Here is a tiny trained network, its code and every weight. The questions are about switching its units off for an input and a target symbol, where a switched-off unit gives its printed mean instead of its output.

import numpy as np


def w(rows, s, z=0):
    codes = np.array(rows[::2]) - 128.0
    scale = np.full(codes.shape[1], s)
    scale[-1] = z or s
    return codes * scale


def norm(h):
    return h / np.sqrt((h * h).mean(-1, keepdims=True) + 1e-5)


def f(y):
    return y / 2 * (1 + np.tanh(0.7978845608 * (y + 0.044715 * y**3)))


def softmax(a):
    e = np.exp(a - a.max(-1, keepdims=True))
    return e / e.sum(-1, keepdims=True)


def log_softmax(a):
    a = a - a.max(-1, keepdims=True)
    return a - np.log(np.exp(a).sum(-1, keepdims=True))


def net(x, mask):
    ids = ['ΘΛΞΨΩαβζηπτ'.index(c) for c in x.split()]
    T = len(ids)
    res = E[ids] + P[:T]
    r = norm(res)
    for j in range(2):
        rows = slice(2 * j, 2 * j + 2)
        q, k, v = (r @ M[0][rows].T for M in (Q, K, V))
        z = softmax(np.where(np.tri(T) > 0, q @ k.T / 2**0.5, -1e9)) @ v
        o = O[0][rows]
        res = res + np.where(mask[j], z, o[:, -1]) @ o[:, :-1]
    y = f(norm(res) @ A[0][:, :-1].T + A[0][:, -1])
    res = res + np.where(mask[2:10], y, B[0][:, -1]) @ B[0][:, :-1]
    return log_softmax(norm(res)[-1] @ U[:, :-1].T + U[:, -1])


Q, K, V, O, A, B = {}, {}, {}, {}, {}, {}
E = w([
[160,207,133,84],'Θ',
[89,186,105,79],'Λ',
[101,141,132,143],'Ξ',
[170,172,214,87],'Ψ',
[109,152,116,139],'Ω',
[100,142,132,143],'α',
[98,153,5,104],'β',
[102,149,116,138],'ζ',
[233,148,119,135],'η',
[42,79,247,132],'π',
[185,43,110,83],'τ',
],0.019)
P = w([
[105,69,135,96],'0',
[217,169,32,158],'1',
[87,73,80,99],'2',
[189,154,32,209],'3',
[68,56,86,119],'4',
[166,142,68,250],'5',
[52,38,98,132],'6',
[171,150,83,254],'7',
[54,26,85,129],'8',
],0.0084)
Q[0] = w([
[202,146,57,196],'h0',
[138,173,178,227],'h0',
[91,52,130,9],'h1',
[148,164,178,118],'h1',
],0.014)
K[0] = w([
[169,11,62,144],'h0',
[76,75,121,207],'h0',
[64,219,193,2],'h1',
[116,67,174,111],'h1',
],0.0094)
V[0] = w([
[195,30,69,51],'h0',
[196,172,182,150],'h0',
[125,40,144,71],'h1',
[83,254,148,154],'h1',
],0.008)
O[0] = w([
[17,30,165,221,254],'h0',
[165,119,221,153,122],'h0',
[251,3,145,50,38],'h1',
[111,211,167,38,157],'h1',
],0.0071,0.0031)
A[0] = w([
[164,140,115,82,105],'n0',
[101,162,95,131,254],'n1',
[120,96,189,110,17],'n2',
[176,180,104,143,192],'n3',
[123,172,145,171,123],'n4',
[143,8,132,164,120],'n5',
[177,125,178,163,199],'n6',
[163,92,118,81,70],'n7',
],0.017,0.005)
B[0] = w([
[115,173,136,204,138],'n0',
[179,90,196,143,254],'n1',
[165,100,14,119,136],'n2',
[99,118,43,255,191],'n3',
[242,94,7,60,180],'n4',
[48,177,205,146,241],'n5',
[71,69,86,119,195],'n6',
[181,181,125,170,133],'n7',
],0.0069,0.0082)
U = w([
[45,195,146,10,147],'Θ',
[81,169,88,63,104],'Λ',
[150,157,169,123,96],'Ξ',
[169,167,187,138,106],'Ψ',
[193,107,180,77,253],'Ω',
[127,237,211,138,143],'α',
[93,115,104,103,113],'β',
[77,196,91,146,98],'ζ',
[180,29,99,192,149],'η',
[60,66,48,70,190],'π',
[46,103,226,213,88],'τ',
],0.011,0.0061)

Each question gives the input, a string of symbols that net reads in full, and the target symbol t.
The units are the heads (2 rows each of Q, K, V and O) and the neurons (one row each of A and B). Each row of codes is followed by its name. A weight is (code - 128) times the scale printed after its matrix; where a second scale follows, it is the last column's (O, A, B and U).
mask holds one flag per unit, heads first, then neurons. A switched-off unit (its flag False) gives its mean, the last column of its rows in O or B, instead of its output. The means were averaged over made-up inputs and are rounded, as every weight is.
A unit's drop is (log p(t) with every unit on - log p(t) with that unit switched off) / (log p(t) with every unit on - log p(t) with every unit switched off).
The circuit of an input: a set's keep is (log p(t) with only the set's units on - log p(t) with every unit switched off) / (log p(t) with every unit on - log p(t) with every unit switched off). Starting from all 10 units, units are removed one at a time, each time the one whose removal leaves the highest keep (on an exact tie, the one counted first), for as long as the keep stays at least 0.8.
units of the circuit, in order: the units of the circuit, biggest drop first
unit that matters most: the unit with the biggest drop
k most important neurons: the k neurons with the biggest drops, biggest first
heads that matter: for each layer, one digit per head in row order, 1 if its drop is at least 0.15 and else 0, layers parted by /
drop when u is switched off: that unit's drop, to one decimal
input Λ τ Ψ Θ, target τ: unit that matters most => h1
input η ζ π Ψ Ω, target Ω: 4 most important neurons => (n1 n3 n5 n4)
input Ψ ζ τ, target Ω: units of the circuit, in order => (n3 h0)
input η η η π, target π: heads that matter => 10
input Ω ζ ζ Θ η, target τ: heads that matter => 10
input π η α Ψ, target η: units of the circuit, in order => (n5 n6)
input Θ Ω Λ η Θ Λ ζ Θ Ψ, target Ω: heads that matter => 11
input Ω Θ η η α Λ, target η: 3 most important neurons => (n1 n5 n4)
input Λ Ψ α, target Ω: units of the circuit, in order => (n3 h0 n5 n6)
input Ψ Ω Ξ π ζ, target Ω: 3 most important neurons => (n1 n3 n5)
input η η Λ Ψ η Λ, target η: 2 most important neurons => (n5 n4)
input Λ ζ ζ η ζ Ψ τ, target Ω: units of the circuit, in order => (h0 n3)
input η ζ β τ α Λ Ω, target Θ: units of the circuit, in order => (h1 n3 h0)
input Ω Ξ Ψ, target Ω: units of the circuit, in order => (n5)
input Λ ζ α ζ Θ Λ ζ, target Θ: 2 most important neurons => (n3 n5)
input ζ π ζ Λ τ, target Θ: 2 most important neurons => (n3 n1)
input α Ψ Ξ, target Ω: 2 most important neurons => (n3 n5)
input η Ψ α Θ π Ψ ζ, target Ω: units of the circuit, in order => (h0 n3 n5 n6)
input η Ψ η Ξ η Ψ α, target Ω: 4 most important neurons => (n3 n5 n4 n6)
input Λ Λ π ζ Ψ Λ η Ξ, target η: units of the circuit, in order => (n4)
input τ η ζ τ ζ Ψ, target τ: units of the circuit, in order => (h1 n5 n4 h0)
input Ψ α Ω, target Ω: 2 most important neurons => (n1 n5)
input Ξ η η Ψ Ξ, target Ω: 4 most important neurons => (n3 n5 n6 n4)
input η Λ τ Ξ η η α η Λ, target Θ: 3 most important neurons => (n3 n5 n6)
input ζ ζ τ Ψ, target τ: drop when n5 is switched off => 0.9
input η Ψ Θ, target α: drop when h1 is switched off => 0.3
input η Ξ η η η Ω, target η: drop when n7 is switched off => 0.0
